Here is a tiny trained network, its code and every weight. The questions are about switching its units off for an input and a class, where a switched-off unit gives its printed mean instead of its output.

import numpy as np


def w(rows, s, z=0):
    codes = np.array(rows[::2]) - 128.0
    scale = np.full(codes.shape[1], s)
    scale[-1] = z or s
    return codes * scale


def norm(h):
    return h / np.sqrt((h * h).mean(-1, keepdims=True) + 1e-5)


def f(y):
    return np.maximum(y, 0)


def log_softmax(a):
    a = a - a.max(-1, keepdims=True)
    return a - np.log(np.exp(a).sum(-1, keepdims=True))


def net(x, mask):
    res = np.array(x, float).reshape(1, 5) / 4 @ E
    u = 0
    for l in range(3):
        y = f(norm(res) @ A[l][:, :-1].T + A[l][:, -1])
        res = res + np.where(mask[u : u + 9], y, B[l][:, -1]) @ B[l][:, :-1]
        u += 9
    return log_softmax(norm(res)[-1] @ U[:, :-1].T + U[:, -1])


A, B = {}, {}
E = w([
[147,91,188,79,171,113,49],'x0',
[111,13,167,240,82,165,80],'x1',
[129,117,1,134,133,113,85],'x2',
[115,189,110,87,25,124,75],'x3',
[84,189,114,191,85,228,64],'x4',
],0.0064)
A[0] = w([
[130,112,104,104,11,96,117,24],'0.n1',
[140,81,143,60,128,73,91,22],'0.n2',
[134,46,53,127,162,87,53,3],'0.n3',
[133,157,181,102,202,131,153,26],'0.n4',
[140,139,148,51,127,104,92,33],'0.n5',
[122,159,210,99,56,116,213,94],'0.n6',
[138,83,105,127,249,100,238,41],'0.n7',
[124,117,32,165,105,130,201,50],'0.n8',
[108,184,77,165,136,182,76,8],'0.n9',
],0.02,0.0036)
B[0] = w([
[192,152,89,128,76,159,161,199],'0.n1',
[163,98,149,76,200,69,76,191],'0.n2',
[188,123,156,80,49,170,192,208],'0.n3',
[126,191,151,100,65,177,151,187],'0.n4',
[32,132,128,126,186,137,132,184],'0.n5',
[237,105,150,60,95,131,162,223],'0.n6',
[148,94,168,80,254,36,118,252],'0.n7',
[83,200,45,195,127,171,153,214],'0.n8',
[169,126,126,79,54,145,151,208],'0.n9',
],0.022,0.013)
A[1] = w([
[146,62,223,235,96,130,82,110],'1.n1',
[215,82,119,191,88,33,30,92],'1.n2',
[152,58,218,137,62,156,162,158],'1.n3',
[108,45,163,254,65,144,69,159],'1.n4',
[111,22,173,185,89,143,163,98],'1.n5',
[174,48,100,122,46,63,133,139],'1.n6',
[95,52,144,209,89,173,100,136],'1.n7',
[144,104,52,105,31,119,93,24],'1.n8',
[163,143,65,172,42,66,78,5],'1.n9',
],0.014,0.0024)
B[1] = w([
[82,62,163,163,120,154,153,140],'1.n1',
[135,153,137,179,133,209,184,148],'1.n2',
[164,88,80,213,146,156,71,254],'1.n3',
[136,54,145,201,148,116,133,138],'1.n4',
[73,62,152,117,132,147,114,145],'1.n5',
[3,215,152,168,154,185,206,233],'1.n6',
[128,122,217,136,167,164,123,139],'1.n7',
[186,58,101,174,68,133,171,231],'1.n8',
[142,142,167,89,133,188,157,175],'1.n9',
],0.016,0.0089)
A[2] = w([
[79,139,115,198,161,93,117,15],'2.n1',
[88,130,101,166,128,48,93,34],'2.n2',
[127,134,115,142,85,51,83,34],'2.n3',
[105,148,74,195,173,68,127,15],'2.n4',
[123,130,127,161,116,88,80,71],'2.n5',
[122,126,129,144,114,6,84,77],'2.n6',
[91,141,141,141,144,78,87,108],'2.n7',
[125,116,114,152,108,82,101,1],'2.n8',
[88,136,100,126,126,103,31,88],'2.n9',
],0.025,0.0028)
B[2] = w([
[97,162,83,204,145,104,150,186],'2.n1',
[99,253,149,128,111,181,152,157],'2.n2',
[102,44,139,126,168,165,163,128],'2.n3',
[96,177,73,200,110,98,143,253],'2.n4',
[110,107,129,143,151,159,154,130],'2.n5',
[162,139,165,145,94,204,129,246],'2.n6',
[185,86,57,158,76,118,102,214],'2.n7',
[107,115,140,128,137,163,115,128],'2.n8',
[80,37,125,144,98,91,136,146],'2.n9',
],0.021,0.003)
U = w([
[23,176,169,108,81,118,76,63],'0',
[97,138,133,172,50,36,45,2],'1',
[85,155,149,181,73,130,22,47],'2',
[96,54,161,245,124,160,105,121],'3',
[180,156,95,120,2,198,175,170],'4',
[76,201,61,195,179,60,148,134],'5',
[184,93,205,58,205,62,125,149],'6',
[25,84,97,101,103,80,55,96],'7',
],0.014,0.013)

Each question gives the input, the list of numbers given to net, and the class t.
The units are the neurons (one row each of A and B). Each row of codes is followed by its name. A weight is (code - 128) times the scale printed after its matrix; where a second scale follows, it is the last column's (A, B and U).
mask holds one flag per neuron, layer by layer. A switched-off neuron (its flag False) gives its mean, the last column of its row in B, instead of its output. The means were averaged over made-up inputs and are rounded, as every weight is.
A unit's drop is (log p(t) with every unit on - log p(t) with that unit switched off) / (log p(t) with every unit on - log p(t) with every unit switched off).
The circuit of an input: a set's keep is (log p(t) with only the set's units on - log p(t) with every unit switched off) / (log p(t) with every unit on - log p(t) with every unit switched off). Starting from the 12 units with the biggest drops (on a tie, the unit counted first), units are removed one at a time, each time the one whose removal leaves the highest keep (on an exact tie, the one counted first), for as long as the keep stays at least 0.8.
circuit, biggest first: the units of the circuit, biggest drop first
k most important neurons: the k neurons with the biggest drops, biggest first
k most important neurons of layer l: the k neurons of layer l with the biggest drops, biggest first
drop of u: that unit's drop, to one decimal
input [6,-6,0,4,3], class 7: 3 most important neurons of layer 0 -> 0.n5, 0.n6, 0.n3
input [-5,6,-1,-1,0], class 3: circuit, biggest first -> 0.n6, 0.n9
input [-4,7,1,-6,-1], class 5: 2 most important neurons -> 0.n6, 0.n8
input [-6,2,3,-4,-7], class 5: circuit, biggest first -> 0.n8, 0.n6
input [8,-6,1,4,-2], class 7: 3 most important neurons -> 0.n5, 0.n6, 0.n7
input [5,8,5,0,-7], class 6: 2 most important neurons of layer 0 -> 0.n2, 0.n8
input [8,-2,-2,6,5], class 7: 4 most important neurons -> 0.n5, 0.n3, 0.n6, 0.n7
input [0,8,-6,-7,0], class 3: 2 most important neurons -> 0.n8, 0.n2
input [-8,0,7,-7,-8], class 5: 3 most important neurons -> 0.n8, 0.n6, 2.n4
input [-3,1,-2,-7,6], class 5: 2 most important neurons of layer 0 -> 0.n3, 0.n1
input [-6,0,7,-2,-4], class 5: 2 most important neurons -> 0.n8, 0.n7
input [-8,-8,-2,-7,7], class 5: 4 most important neurons -> 0.n8, 0.n3, 0.n7, 0.n1
input [3,1,-1,6,-3], class 6: 2 most important neurons -> 0.n2, 0.n5
input [1,6,1,-3,3], class 3: 2 most important neurons -> 0.n6, 0.n1
input [-2,-7,4,-3,-7], class 6: 2 most important neurons -> 0.n7, 1.n6
input [-7,-5,6,-8,-5], class 5: drop of 0.n8 -> 0.8
input [0,-3,4,-7,-1], class 6: drop of 0.n7 -> 2.3
input [-7,8,-3,-4,5], class 3: drop of 0.n1 -> 0.2
input [5,-5,2,1,-7], class 6: drop of 1.n7 -> 0.0
